Here is a tiny trained network, its code and every weight. The questions are about switching its units off for an input and a class, where a switched-off unit gives its printed mean instead of its output.

import numpy as np


def w(rows, s, z=0):
    codes = np.array(rows[::2]) - 128.0
    scale = np.full(codes.shape[1], s)
    scale[-1] = z or s
    return codes * scale


def norm(h):
    return h / np.sqrt((h * h).mean(-1, keepdims=True) + 1e-5)


def f(y):
    return np.maximum(y, 0)


def log_softmax(a):
    a = a - a.max(-1, keepdims=True)
    return a - np.log(np.exp(a).sum(-1, keepdims=True))


def net(x, mask):
    res = np.array(x, float).reshape(1, 2) / 4 @ E
    u = 0
    for l in range(2):
        y = f(norm(res) @ A[l][:, :-1].T + A[l][:, -1])
        res = res + np.where(mask[u : u + 5], y, B[l][:, -1]) @ B[l][:, :-1]
        u += 5
    return log_softmax(norm(res)[-1] @ U[:, :-1].T + U[:, -1])


A, B = {}, {}
E = w([
[112,129,226],'x0',
[255,214,92],'x1',
],0.0043)
A[0] = w([
[168,192,230,134],'0.n1',
[116,148,5,4],'0.n2',
[160,130,36,154],'0.n3',
[210,187,95,5],'0.n4',
[122,84,162,193],'0.n5',
],0.011,0.0024)
B[0] = w([
[135,40,160,246],'0.n1',
[188,69,218,222],'0.n2',
[106,67,218,242],'0.n3',
[2,105,45,255],'0.n4',
[202,113,53,198],'0.n5',
],0.0088,0.0052)
A[1] = w([
[7,80,114,203],'1.n1',
[134,178,95,4],'1.n2',
[105,102,74,99],'1.n3',
[185,211,159,80],'1.n4',
[145,168,126,63],'1.n5',
],0.012,0.0025)
B[1] = w([
[160,203,147,253],'1.n1',
[143,182,198,128],'1.n2',
[77,135,124,164],'1.n3',
[254,131,138,128],'1.n4',
[134,156,111,128],'1.n5',
],0.0075,0.012)
U = w([
[164,67,199,138],'0',
[74,251,128,120],'1',
[122,80,99,201],'2',
[234,190,113,10],'3',
[217,186,128,49],'4',
],0.02,0.014)

Each question gives the input, the list of numbers given to net, and the class t.
The units are the neurons (one row each of A and B). Each row of codes is followed by its name. A weight is (code - 128) times the scale printed after its matrix; where a second scale follows, it is the last column's (A, B and U).
mask holds one flag per neuron, layer by layer. A switched-off neuron (its flag False) gives its mean, the last column of its row in B, instead of its output. The means were averaged over made-up inputs and are rounded, as every weight is.
A unit's drop is (log p(t) with every unit on - log p(t) with that unit switched off) / (log p(t) with every unit on - log p(t) with every unit switched off).
The circuit of an input: a set's keep is (log p(t) with only the set's units on - log p(t) with every unit switched off) / (log p(t) with every unit on - log p(t) with every unit switched off). Starting from all 10 units, units are removed one at a time, each time the one whose removal leaves the highest keep (on an exact tie, the one counted first), for as long as the keep stays at least 0.8.
circuit, biggest first: the units of the circuit, biggest drop first
unit that matters most: the unit with the biggest drop
k most important neurons: the k neurons with the biggest drops, biggest first
top k neurons in layer l: the k neurons of layer l with the biggest drops, biggest first
drop of u: that unit's drop, to one decimal
input [0,4], class 1: 2 most important neurons	(0.n4 1.n1)
input [-5,4], class 0: circuit, biggest first	(0.n3)
input [-6,3], class 0: 2 most important neurons	(0.n2 0.n3)
input [1,-2], class 2: top 4 neurons in layer 0	(0.n5 0.n4 0.n3 0.n2)
input [-7,-8], class 1: 3 most important neurons	(0.n1 0.n3 1.n1)
input [-3,-4], class 1: circuit, biggest first	(0.n1 0.n3)
input [0,-4], class 1: 3 most important neurons	(0.n2 0.n1 0.n3)
input [0,3], class 2: 3 most important neurons	(0.n4 0.n1 0.n3)
input [3,1], class 2: 3 most important neurons	(1.n1 0.n3 0.n2)
input [-1,-7], class 1: top 2 neurons in layer 0	(0.n2 0.n1)
input [6,7], class 1: 4 most important neurons	(0.n4 0.n2 0.n3 0.n5)
input [-3,5], class 1: top 2 neurons in layer 0	(0.n4 0.n1)
input [2,-2], class 2: 3 most important neurons	(0.n5 1.n1 0.n4)
input [-1,5], class 1: 2 most important neurons	(0.n4 1.n1)
input [1,2], class 2: circuit, biggest first	(0.n4)
input [0,8], class 1: 2 most important neurons	(0.n4 1.n1)
input [2,2], class 2: top 2 neurons in layer 0	(0.n1 0.n4)
input [-2,7], class 1: circuit, biggest first	(0.n4 1.n1)
input [0,-2], class 2: 2 most important neurons	(0.n5 1.n1)
input [0,-1], class 2: unit that matters most	1.n1
input [-8,-7], class 0: top 2 neurons in layer 0	(0.n4 0.n2)
input [-1,2], class 2: 2 most important neurons	(0.n3 0.n4)
input [-7,6], class 0: top 3 neurons in layer 0	(0.n2 0.n3 0.n5)
input [2,4], class 1: top 3 neurons in layer 0	(0.n4 0.n2 0.n5)
input [1,-1], class 2: 3 most important neurons	(1.n1 0.n5 0.n4)
input [0,2], class 2: top 3 neurons in layer 0	(0.n4 0.n1 0.n3)
input [-8,-6], class 0: circuit, biggest first	(0.n4)
input [-4,4], class 0: drop of 0.n2	2.8
input [-3,8], class 1: drop of 1.n1	0.2
